Below are the code and all the weights of a small trained network. Each question names an input and a class and asks about switching units off, where a switched-off unit gives its printed mean instead of its output.

import numpy as np


def w(rows, s, z=0):
    codes = np.array(rows[::2]) - 128.0
    scale = np.full(codes.shape[1], s)
    scale[-1] = z or s
    return codes * scale


def norm(h):
    return h / np.sqrt((h * h).mean(-1, keepdims=True) + 1e-5)


def f(y):
    return np.maximum(y, 0)


def log_softmax(a):
    a = a - a.max(-1, keepdims=True)
    return a - np.log(np.exp(a).sum(-1, keepdims=True))


def net(x, mask):
    res = np.array(x, float).reshape(1, 8) / 4 @ E
    u = 0
    for l in range(2):
        y = f(norm(res) @ A[l][:, :-1].T + A[l][:, -1])
        res = res + np.where(mask[u : u + 10], y, B[l][:, -1]) @ B[l][:, :-1]
        u += 10
    return log_softmax(norm(res)[-1] @ U[:, :-1].T + U[:, -1])


A, B = {}, {}
E = w([
[123,124,127],'x0',
[112,111,21],'x1',
[115,251,112],'x2',
[129,128,127],'x3',
[130,127,127],'x4',
[122,123,130],'x5',
[127,126,129],'x6',
[124,125,131],'x7',
],0.0028)
A[0] = w([
[132,114,84,53],'L0N0',
[209,49,133,19],'L0N1',
[196,204,113,9],'L0N2',
[113,166,241,214],'L0N3',
[202,73,131,47],'L0N4',
[57,144,60,121],'L0N5',
[131,128,128,108],'L0N6',
[201,158,133,33],'L0N7',
[81,135,48,88],'L0N8',
[139,252,114,171],'L0N9',
],0.0041,0.0013)
B[0] = w([
[177,142,143,147],'L0N0',
[11,73,152,180],'L0N1',
[2,99,132,164],'L0N2',
[213,85,1,252],'L0N3',
[60,106,138,165],'L0N4',
[236,86,124,186],'L0N5',
[127,125,124,128],'L0N6',
[98,123,99,136],'L0N7',
[239,106,130,184],'L0N8',
[22,10,175,245],'L0N9',
],0.0029,0.0027)
A[1] = w([
[174,172,224,139],'L1N0',
[208,79,125,170],'L1N1',
[101,67,95,173],'L1N2',
[161,167,163,36],'L1N3',
[200,141,199,237],'L1N4',
[13,82,129,200],'L1N5',
[85,253,128,106],'L1N6',
[124,114,231,237],'L1N7',
[208,55,68,167],'L1N8',
[88,213,89,248],'L1N9',
],0.0047,0.0013)
B[1] = w([
[182,125,3,165],'L1N0',
[90,198,146,217],'L1N1',
[152,189,173,220],'L1N2',
[132,81,77,136],'L1N3',
[114,178,25,181],'L1N4',
[96,221,180,234],'L1N5',
[99,26,212,172],'L1N6',
[127,158,29,204],'L1N7',
[136,204,169,254],'L1N8',
[146,16,243,180],'L1N9',
],0.0038,0.0035)
U = w([
[107,203,157,251],'0',
[55,25,230,60],'1',
[252,144,2,56],'2',
],0.0062,0.0026)

Each question gives the input, the list of numbers given to net, and the class t.
The units are the neurons (one row each of A and B). Each row of codes is followed by its name. A weight is (code - 128) times the scale printed after its matrix; where a second scale follows, it is the last column's (A, B and U).
mask holds one flag per neuron, layer by layer. A switched-off neuron (its flag False) gives its mean, the last column of its row in B, instead of its output. The means were averaged over made-up inputs and are rounded, as every weight is.
A unit's drop is (log p(t) with every unit on - log p(t) with that unit switched off) / (log p(t) with every unit on - log p(t) with every unit switched off).
unit that matters most: the unit with the biggest drop
top k neurons: the k neurons with the biggest drops, biggest first
top k neurons in layer l: the k neurons of layer l with the biggest drops, biggest first
drop of u: that unit's drop, to one decimal
input [6,6,8,-3,2,6,3,-2], class 1: unit that matters most	L1N9
input [2,7,7,2,-4,-5,5,0], class 1: top 3 neurons in layer 1	[L1N9, L1N6, L1N7]
input [-1,-5,5,7,2,-2,5,8], class 1: top 2 neurons in layer 1	[L1N6, L1N9]
input [7,5,-4,-1,-7,-4,1,-6], class 0: top 2 neurons	[L1N8, L0N3]
input [-4,-6,8,3,-7,-4,-7,5], class 1: top 2 neurons	[L1N6, L1N9]
input [-3,-5,3,8,-3,8,3,-8], class 2: top 2 neurons	[L0N3, L0N1]
input [7,3,-4,4,-8,6,3,4], class 0: top 2 neurons	[L0N9, L1N9]
input [-5,5,-4,4,-4,3,-7,3], class 0: top 3 neurons in layer 0	[L0N3, L0N9, L0N1]
input [-3,-6,-3,-2,1,2,4,2], class 2: top 2 neurons	[L0N9, L1N5]
input [-7,-8,-7,6,-5,-1,-4,-4], class 2: top 3 neurons in layer 1	[L1N7, L1N4, L1N0]
input [8,0,-4,7,7,-6,8,2], class 0: top 2 neurons	[L1N5, L0N9]
input [4,-2,-4,2,3,-2,-5,7], class 0: top 2 neurons in layer 0	[L0N9, L0N2]
input [-5,1,-3,-1,5,5,-6,-4], class 0: drop of L1N5	0.2
input [5,-7,-5,0,0,-7,3,-2], class 2: drop of L1N3	0.0
input [-2,-6,0,5,0,0,-4,-6], class 2: drop of L1N0	0.1
input [-5,-4,6,-8,-6,-7,-3,2], class 1: top neuron	[L1N6]
